[[109 111 105 111 101 101 104]
 [115 113 116 112 118 119 117]
 [131 122 145 135 146 150 142]]
->
[[111 105 111 101 101 104 109]
 [113 116 112 118 119 117 115]
 [122 145 135 146 150 142 131]]

[[125 131 149 135 123 134 126 139 140]
 [122 137 127 122 141 118 113 117 124]
 [119 133 131 124 139 115 115 113 124]
 [129 124 132 130 143 119 119 141 121]
 [130 126 133 137 142 116 111 137 127]]
->
[[131 149 135 123 134 126 139 140 125]
 [137 127 122 141 118 113 117 124 122]
 [133 131 124 139 115 115 113 124 119]
 [124 132 130 143 119 119 141 121 129]
 [126 133 137 142 116 111 137 127 130]]

[[103 131 137 144 118 100 104 128 125 129 131 124 127 147 135]
 [127 130 130 120 126 123 127 127 127 126 129 127 127 120 133]
 [116 133 136 142 117 112 115 127 123 128 129 128 126 142 133]
 [127 123 124 137 121 126 127 135 119 133 121 135 130 138 117]
 [121 125 124 126 124 116 122 129 125 129 127 132 132 127 126]]
->
[[131 137 144 118 100 104 128 125 129 131 124 127 147 135 103]
 [130 130 120 126 123 127 127 127 126 129 127 127 120 133 127]
 [133 136 142 117 112 115 127 123 128 129 128 126 142 133 116]
 [123 124 137 121 126 127 135 119 133 121 135 130 138 117 127]
 [125 124 126 124 116 122 129 125 129 127 132 132 127 126 121]]

[[133 125 123 117 129 121]
 [125 127 122 118 125 131]
 [141 125 125 103 110 105]
 [136 126 130 118 110 120]
 [139 122 126 117 122 118]
 [131 128 126 111 110 120]
 [144 126 133 111 100 104]]
->
[[125 123 117 129 121 133]
 [127 122 118 125 131 125]
 [125 125 103 110 105 141]
 [126 130 118 110 120 136]
 [122 126 117 122 118 139]
 [128 126 111 110 120 131]
 [126 133 111 100 104 144]]

[[124 124 120 123 128 137 125 126]
 [129 132 134 131 125 120 131 127]
 [124 126 126 128 125 135 125 126]
 [129 130 130 127 127 123 130 129]
 [128 128 127 127 128 128 129 129]
 [124 123 113 106 128 144 122 128]
 [129 131 130 127 123 121 130 125]
 [127 124 124 127 130 136 125 128]
 [130 131 135 135 127 119 131 128]
 [131 131 135 137 128 119 131 128]]
->
[[124 120 123 128 137 125 126 124]
 [132 134 131 125 120 131 127 129]
 [126 126 128 125 135 125 126 124]
 [130 130 127 127 123 130 129 129]
 [128 127 127 128 128 129 129 128]
 [123 113 106 128 144 122 128 124]
 [131 130 127 123 121 130 125 129]
 [124 124 127 130 136 125 128 127]
 [131 135 135 127 119 131 128 130]
 [131 135 137 128 119 131 128 131]]

[[137 125 133 128 109 131 129]
 [109 124 122 121 145 109 141]
 [133 119 136 139 135 138 133]
 [121 139 100 102 122 111 118]
 [123 138 103 105 122 112 119]
 [128 123 123 127 126 128 126]]
->
[[125 133 128 109 131 129 137]
 [124 122 121 145 109 141 109]
 [119 136 139 135 138 133 133]
 [139 100 102 122 111 118 121]
 [138 103 105 122 112 119 123]
 [123 123 127 126 128 126 128]]

[[115 154 100 143  99 138 145 120  99 148 123 112]
 [150 141 139 156 145 122 140 150 152 133 134 109]]
->
[[154 100 143  99 138 145 120  99 148 123 112 115]
 [141 139 156 145 122 140 150 152 133 134 109 150]]

[[134 100]
 [108 134]
 [122 110]
 [129 127]
 [132 125]
 [100 142]
 [137 116]
 [126 130]
 [137 130]
 [157 118]
 [138 127]
 [104 143]]
->
[[100 134]
 [134 108]
 [110 122]
 [127 129]
 [125 132]
 [142 100]
 [116 137]
 [130 126]
 [130 137]
 [118 157]
 [127 138]
 [143 104]]

[[133 131]
 [140 131]
 [104 131]
 [134 147]
 [147 134]
 [140 135]
 [148 131]
 [142 131]]
->
[[131 133]
 [131 140]
 [131 104]
 [147 134]
 [134 147]
 [135 140]
 [131 148]
 [131 142]]
